Below are the code and all the weights of a small trained network. Each question names an input and a target symbol and asks about switching units off, where a switched-off unit gives its printed mean instead of its output.

import numpy as np


def w(rows, s, z=0):
    codes = np.array(rows[::2]) - 128.0
    scale = np.full(codes.shape[1], s)
    scale[-1] = z or s
    return codes * scale


def softmax(a):
    e = np.exp(a - a.max(-1, keepdims=True))
    return e / e.sum(-1, keepdims=True)


def log_softmax(a):
    a = a - a.max(-1, keepdims=True)
    return a - np.log(np.exp(a).sum(-1, keepdims=True))


def net(x, mask):
    ids = ['Φαβγδεζθλμξπστ'.index(c) for c in x.split()]
    T = len(ids)
    res = E[ids] + P[:T]
    u = 0
    for l in range(2):
        r = res
        for j in range(3):
            rows = slice(4 * j, 4 * j + 4)
            q, k, v = (r @ M[l][rows].T for M in (Q, K, V))
            z = softmax(np.where(np.tri(T) > 0, q @ k.T / 4**0.5, -1e9)) @ v
            o = O[l][rows]
            res = res + np.where(mask[u + j], z, o[:, -1]) @ o[:, :-1]
        u += 3
    return log_softmax(res[-1] @ U[:, :-1].T + U[:, -1])


Q, K, V, O = {}, {}, {}, {}
E = w([
[180,140,174,166,135,76,153,66,101],'Φ',
[132,157,179,169,136,83,150,84,134],'α',
[42,165,120,49,195,168,97,82,92],'β',
[112,78,151,196,175,89,108,169,80],'γ',
[131,153,178,187,133,123,138,86,86],'δ',
[154,129,152,138,166,57,143,105,172],'ε',
[126,108,92,139,205,109,83,149,131],'ζ',
[162,145,167,188,147,79,133,107,122],'θ',
[104,123,90,101,215,147,79,117,121],'λ',
[85,81,118,41,143,155,253,108,56],'μ',
[95,163,126,84,166,145,122,65,109],'ξ',
[139,96,132,107,40,166,60,119,120],'π',
[71,163,140,57,186,100,128,89,173],'σ',
[111,150,117,90,181,144,110,71,109],'τ',
],0.023)
P = w([
[61,66,73,248,108,33,134,92,147],'0',
[137,56,189,173,233,170,129,29,136],'1',
[92,97,169,153,187,173,95,102,126],'2',
[71,130,149,153,155,166,82,132,122],'3',
[85,139,141,133,142,146,93,123,102],'4',
[101,148,133,117,137,130,98,119,88],'5',
[108,163,129,109,129,116,108,114,83],'6',
[125,174,126,94,128,104,113,115,75],'7',
[135,180,122,81,125,89,118,112,74],'8',
[135,190,122,75,120,82,129,105,65],'9',
[132,206,120,63,112,74,134,104,60],'10',
],0.011)
Q[0] = w([
[135,86,109,182,75,101,218,178,118],'0.h1',
[138,70,2,127,190,76,46,109,188],'0.h1',
[202,156,38,224,115,98,171,175,110],'0.h1',
[152,121,158,176,61,90,113,98,167],'0.h1',
[164,128,119,136,138,161,129,147,153],'0.h2',
[158,128,149,103,103,87,141,192,56],'0.h2',
[117,77,137,156,149,104,109,168,152],'0.h2',
[161,159,200,168,136,89,118,81,82],'0.h2',
[163,141,148,122,208,101,126,155,161],'0.h3',
[95,101,52,28,123,144,118,178,163],'0.h3',
[170,149,112,152,224,189,94,129,61],'0.h3',
[106,151,160,177,219,167,187,107,195],'0.h3',
],0.0082)
K[0] = w([
[159,107,179,185,125,62,111,152,61],'0.h1',
[165,94,1,128,191,131,118,137,215],'0.h1',
[176,172,151,186,166,126,120,199,103],'0.h1',
[196,134,155,134,81,122,76,125,211],'0.h1',
[129,91,121,166,151,159,150,110,93],'0.h2',
[124,105,149,121,107,146,149,191,108],'0.h2',
[125,86,171,158,150,112,115,143,166],'0.h2',
[194,217,147,140,141,91,184,147,80],'0.h2',
[146,138,118,88,118,76,41,113,142],'0.h3',
[86,111,68,67,150,154,144,148,142],'0.h3',
[137,103,47,143,132,147,14,124,28],'0.h3',
[116,112,192,165,88,142,95,118,213],'0.h3',
],0.0089)
V[0] = w([
[133,125,173,208,182,99,89,153,129],'0.h1',
[111,148,22,105,145,151,132,72,140],'0.h1',
[158,32,119,152,111,111,129,176,122],'0.h1',
[152,87,223,181,87,141,156,161,174],'0.h1',
[113,144,87,148,173,106,46,111,145],'0.h2',
[166,103,192,92,166,81,79,130,87],'0.h2',
[126,111,122,1,76,202,100,206,119],'0.h2',
[198,180,124,165,53,114,38,96,188],'0.h2',
[197,89,59,137,79,185,125,149,110],'0.h3',
[162,156,189,136,178,79,156,135,136],'0.h3',
[138,136,156,131,118,81,64,103,90],'0.h3',
[114,207,98,147,117,108,57,128,130],'0.h3',
],0.0074)
O[0] = w([
[42,221,87,73,167,133,108,103,106,129],'0.h1',
[102,80,124,134,82,80,136,145,166,185],'0.h1',
[180,166,170,39,145,98,101,100,125,75],'0.h1',
[174,105,76,92,140,131,82,124,51,4],'0.h1',
[93,187,204,177,114,131,136,166,113,246],'0.h2',
[33,82,148,113,89,137,135,148,107,239],'0.h2',
[255,165,134,117,142,73,129,72,12,30],'0.h2',
[186,81,171,227,142,76,183,93,166,106],'0.h2',
[112,115,157,176,69,73,170,164,172,14],'0.h3',
[151,140,96,99,118,136,99,195,97,70],'0.h3',
[128,106,157,102,57,84,94,147,139,231],'0.h3',
[153,119,149,111,94,76,123,200,90,124],'0.h3',
],0.0076,0.0044)
Q[1] = w([
[94,113,158,196,116,160,116,168,153],'1.h1',
[52,125,182,118,141,148,175,105,159],'1.h1',
[114,138,101,106,72,106,143,133,118],'1.h1',
[46,155,134,91,155,124,86,118,128],'1.h1',
[118,237,92,129,79,144,156,178,161],'1.h2',
[142,67,12,96,124,182,198,155,124],'1.h2',
[102,110,106,167,94,151,172,165,169],'1.h2',
[105,154,70,66,183,123,135,104,76],'1.h2',
[95,68,71,190,73,162,134,84,179],'1.h3',
[57,140,151,82,102,128,85,132,158],'1.h3',
[170,162,152,171,145,154,124,168,173],'1.h3',
[69,74,213,176,147,161,126,153,153],'1.h3',
],0.011)
K[1] = w([
[95,118,134,132,154,136,210,75,154],'1.h1',
[105,144,132,105,160,102,254,184,109],'1.h1',
[225,172,191,170,185,129,49,51,139],'1.h1',
[171,231,164,98,179,117,165,246,114],'1.h1',
[149,64,152,126,66,152,54,151,172],'1.h2',
[114,151,87,186,107,152,69,81,191],'1.h2',
[46,119,12,241,94,25,22,175,70],'1.h2',
[200,202,102,50,37,170,126,118,95],'1.h2',
[116,59,78,235,114,192,146,119,135],'1.h3',
[99,139,105,63,214,142,251,127,135],'1.h3',
[77,92,219,160,160,141,113,156,198],'1.h3',
[77,109,140,248,191,95,203,169,68],'1.h3',
],0.0077)
V[1] = w([
[119,148,164,116,192,133,159,65,156],'1.h1',
[170,78,125,173,92,175,111,181,173],'1.h1',
[81,87,75,146,200,90,172,91,128],'1.h1',
[176,97,48,73,62,126,150,54,69],'1.h1',
[165,61,197,73,82,185,73,73,20],'1.h2',
[85,63,52,136,107,78,197,159,82],'1.h2',
[80,118,149,161,202,95,124,110,81],'1.h2',
[84,158,140,217,33,119,93,142,200],'1.h2',
[62,74,87,88,125,112,132,145,209],'1.h3',
[101,185,139,182,221,70,144,81,185],'1.h3',
[110,159,111,146,121,170,1,49,110],'1.h3',
[218,96,110,86,119,138,46,137,94],'1.h3',
],0.0074)
O[1] = w([
[139,109,161,95,67,104,92,153,154,147],'1.h1',
[144,100,86,121,180,113,155,103,125,97],'1.h1',
[94,145,101,143,81,136,199,169,178,166],'1.h1',
[113,157,99,87,145,125,87,78,128,16],'1.h1',
[106,85,153,93,155,163,130,139,127,106],'1.h2',
[91,151,147,174,132,154,127,105,245,149],'1.h2',
[145,116,145,126,125,139,159,100,138,215],'1.h2',
[169,154,156,106,127,95,99,119,147,211],'1.h2',
[158,109,116,136,157,126,121,131,103,235],'1.h3',
[128,78,96,107,123,99,140,116,91,158],'1.h3',
[99,112,166,108,129,70,153,147,141,192],'1.h3',
[112,162,167,133,82,116,133,190,174,9],'1.h3',
],0.011,0.013)
U = w([
[113,98,104,125,124,140,113,132,152,45],'Φ',
[49,140,77,41,254,96,39,58,55,135],'α',
[74,168,169,62,71,138,59,155,121,162],'β',
[138,129,144,147,148,199,148,137,155,143],'γ',
[125,11,70,89,193,164,151,117,68,196],'δ',
[114,110,108,131,130,149,120,129,151,54],'ε',
[112,125,128,159,125,160,135,120,146,58],'ζ',
[107,104,108,125,120,136,113,135,144,33],'θ',
[106,113,118,133,102,150,128,128,150,46],'λ',
[64,101,75,128,114,161,75,95,181,77],'μ',
[106,106,114,132,122,140,116,126,151,33],'ξ',
[54,24,162,217,55,101,148,99,197,201],'π',
[112,125,122,138,106,162,131,137,149,97],'σ',
[102,97,112,134,113,139,122,120,143,3],'τ',
],0.0061,0.0053)

Each question gives the input, a string of symbols that net reads in full, and the target symbol t.
The units are the heads (4 rows each of Q, K, V and O). Each row of codes is followed by its name. A weight is (code - 128) times the scale printed after its matrix; where a second scale follows, it is the last column's (O and U).
mask holds one flag per head, layer by layer. A switched-off head (its flag False) gives its mean, the last column of its rows in O, instead of its output. The means were averaged over made-up inputs and are rounded, as every weight is.
A unit's drop is (log p(t) with every unit on - log p(t) with that unit switched off) / (log p(t) with every unit on - log p(t) with every unit switched off).
The circuit of an input: a set's keep is (log p(t) with only the set's units on - log p(t) with every unit switched off) / (log p(t) with every unit on - log p(t) with every unit switched off). Starting from all 6 units, units are removed one at a time, each time the one whose removal leaves the highest keep (on an exact tie, the one counted first), for as long as the keep stays at least 0.8.
circuit, biggest first: the units of the circuit, biggest drop first
unit that matters most: the unit with the biggest drop
heads that matter: for each layer, one digit per head in row order, 1 if its drop is at least 0.15 and else 0, layers parted by /
input α π ζ π π π π β π π μ, target π: unit that matters most	1.h3
input β π π λ γ π ξ π, target β: heads that matter	111 / 001
input β γ π ε π ε σ π, target α: circuit, biggest first	1.h1, 0.h2, 0.h3
input π π γ ε π π, target β: circuit, biggest first	1.h3, 0.h1, 0.h2, 1.h1
input λ π ε ζ γ π ζ α λ, target δ: heads that matter	110 / 111
input γ γ π π μ, target π: heads that matter	011 / 001
input π γ λ, target π: circuit, biggest first	1.h1, 0.h3
input δ π ζ, target π: circuit, biggest first	1.h1, 0.h2
input ζ γ λ β π γ σ π, target δ: circuit, biggest first	1.h3, 0.h1
input π γ β α ζ γ, target δ: circuit, biggest first	1.h3, 0.h2
input π μ σ π, target μ: circuit, biggest first	1.h1, 1.h3, 0.h3
input σ β β π ζ σ γ π ξ, target π: heads that matter	101 / 100
input μ τ Φ, target μ: heads that matter	111 / 100
input γ π σ δ β β, target δ: unit that matters most	0.h1
input π ε π, target δ: circuit, biggest first	1.h3, 0.h2
input ε ε γ π π π λ π γ π β, target π: heads that matter	100 / 000
input π ε γ π γ π β σ γ π σ, target δ: heads that matter	101 / 011
input π π β π π σ π σ, target δ: heads that matter	110 / 011
input π τ γ π γ σ ζ, target π: heads that matter	101 / 100
input β π ξ π λ, target π: circuit, biggest first	0.h1
input ζ γ π π π ξ θ ζ, target δ: heads that matter	111 / 111
input π σ β ζ γ σ β, target δ: heads that matter	100 / 101
input σ β θ θ π π σ π, target α: heads that matter	011 / 100
input μ σ ξ, target μ: circuit, biggest first	1.h2, 1.h1, 0.h2
input ε π β π ζ α ε, target δ: circuit, biggest first	1.h3, 0.h2
input π μ π γ, target μ: heads that matter	110 / 111
